Below is a small trained network, with its code and all its weights. Each question gives an input and a class and asks what happens when units are switched off, that is, made to give their printed mean instead of their output.

import numpy as np


def w(rows, s, z=0):
    codes = np.array(rows[::2]) - 128.0
    scale = np.full(codes.shape[1], s)
    scale[-1] = z or s
    return codes * scale


def f(y):
    return np.maximum(y, 0)


def log_softmax(a):
    a = a - a.max(-1, keepdims=True)
    return a - np.log(np.exp(a).sum(-1, keepdims=True))


def net(x, mask):
    res = np.array(x, float).reshape(1, 3) / 4 @ E
    y = f(res @ A[0][:, :-1].T + A[0][:, -1])
    res = res + np.where(mask, y, B[0][:, -1]) @ B[0][:, :-1]
    return log_softmax(res[-1] @ U[:, :-1].T + U[:, -1])


A, B = {}, {}
E = w([
[143,96,7,165,45,18],'x0',
[110,65,56,26,250,60],'x1',
[20,232,2,83,77,201],'x2',
],0.0082)
A[0] = w([
[127,164,156,221,23,157,16],'neuron 1',
[118,101,52,220,67,73,44],'neuron 2',
[182,199,167,189,183,73,39],'neuron 3',
[99,152,195,105,184,199,155],'neuron 4',
[76,219,78,66,118,126,108],'neuron 5',
[90,168,34,107,78,207,61],'neuron 6',
[176,123,147,213,119,127,3],'neuron 7',
[136,105,78,155,74,78,96],'neuron 8',
[94,106,95,169,118,144,61],'neuron 9',
[126,91,168,229,139,97,45],'neuron 10',
[93,156,111,134,106,140,49],'neuron 11',
[61,162,79,47,183,83,189],'neuron 12',
[116,146,124,139,9,208,2],'neuron 13',
[109,176,157,201,103,134,69],'neuron 14',
[208,89,152,104,123,104,101],'neuron 15',
[180,112,130,192,124,71,150],'neuron 16',
[47,154,111,134,68,158,140],'neuron 17',
[103,145,174,186,7,190,46],'neuron 18',
[95,204,100,161,149,167,105],'neuron 19',
[168,132,92,88,89,79,132],'neuron 20',
[74,170,156,199,102,93,2],'neuron 21',
[159,151,69,151,92,47,109],'neuron 22',
],0.011,0.0036)
B[0] = w([
[131,75,62,82,168,180,242],'neuron 1',
[172,220,184,107,82,171,223],'neuron 2',
[215,100,175,135,74,104,171],'neuron 3',
[155,193,133,115,61,199,243],'neuron 4',
[184,44,148,183,106,138,225],'neuron 5',
[158,119,175,254,95,68,243],'neuron 6',
[141,61,115,165,119,131,177],'neuron 7',
[178,154,121,124,98,209,202],'neuron 8',
[192,107,192,150,108,149,147],'neuron 9',
[139,68,158,174,108,115,189],'neuron 10',
[196,77,161,137,83,125,165],'neuron 11',
[145,24,127,101,140,180,225],'neuron 12',
[189,53,114,108,129,120,229],'neuron 13',
[161,81,140,116,107,181,193],'neuron 14',
[129,77,124,150,96,90,193],'neuron 15',
[162,93,169,173,73,153,206],'neuron 16',
[179,64,119,166,71,127,220],'neuron 17',
[142,71,43,86,150,162,254],'neuron 18',
[186,123,187,211,81,166,201],'neuron 19',
[166,129,94,108,106,222,185],'neuron 20',
[142,105,59,114,191,168,163],'neuron 21',
[172,127,125,123,112,234,212],'neuron 22',
],0.0082,0.011)
U = w([
[120,99,186,240,149,59,138],'0',
[95,42,30,86,230,130,222],'1',
[119,254,193,143,121,207,220],'2',
[51,123,120,147,82,122,132],'3',
[59,205,87,96,171,76,4],'4',
],0.0087,0.0037)

Each question gives the input, the list of numbers given to net, and the class t.
The units are the neurons (one row each of A and B). Each row of codes is followed by its name. A weight is (code - 128) times the scale printed after its matrix; where a second scale follows, it is the last column's (A, B and U).
mask holds one flag per neuron, in row order. A switched-off neuron (its flag False) gives its mean, the last column of its row in B, instead of its output. The means were averaged over made-up inputs and are rounded, as every weight is.
A unit's drop is (log p(t) with every unit on - log p(t) with that unit switched off) / (log p(t) with every unit on - log p(t) with every unit switched off).
The circuit of an input: a set's keep is (log p(t) with only the set's units on - log p(t) with every unit switched off) / (log p(t) with every unit on - log p(t) with every unit switched off). Starting from the 12 units with the biggest drops (on a tie, the unit counted first), units are removed one at a time, each time the one whose removal leaves the highest keep (on an exact tie, the one counted first), for as long as the keep stays at least 0.8.
circuit, biggest first: the units of the circuit, biggest drop first
unit that matters most: the unit with the biggest drop
k most important neurons: the k neurons with the biggest drops, biggest first
drop when u is switched off: that unit's drop, to one decimal
input [5,-2,-3], class 2: circuit, biggest first => [neuron 2; neuron 6]
input [5,-7,1], class 1: circuit, biggest first => [neuron 1]
input [6,-8,0], class 1: 2 most important neurons => [neuron 1; neuron 18]
input [7,-6,-3], class 2: 2 most important neurons => [neuron 2; neuron 8]
input [-5,4,7], class 0: 2 most important neurons => [neuron 6; neuron 5]
input [-5,4,1], class 2: 3 most important neurons => [neuron 18; neuron 4; neuron 1]
input [-6,4,-4], class 2: 2 most important neurons => [neuron 4; neuron 18]
input [2,2,-2], class 3: 4 most important neurons => [neuron 18; neuron 1; neuron 6; neuron 13]
input [-8,6,-3], class 2: 3 most important neurons => [neuron 4; neuron 18; neuron 1]
input [6,1,8], class 0: 2 most important neurons => [neuron 6; neuron 5]
input [-3,-5,6], class 0: 2 most important neurons => [neuron 6; neuron 19]
input [1,-8,5], class 1: 2 most important neurons => [neuron 18; neuron 1]
input [6,-7,-1], class 1: drop when neuron 18 is switched off => 0.2
input [8,4,3], class 2: unit that matters most => neuron 2
input [2,-4,1], class 1: drop when neuron 18 is switched off => 0.1
input [-4,-4,7], class 0: drop when neuron 6 is switched off => 0.3
input [-2,5,7], class 0: drop when neuron 6 is switched off => 0.2
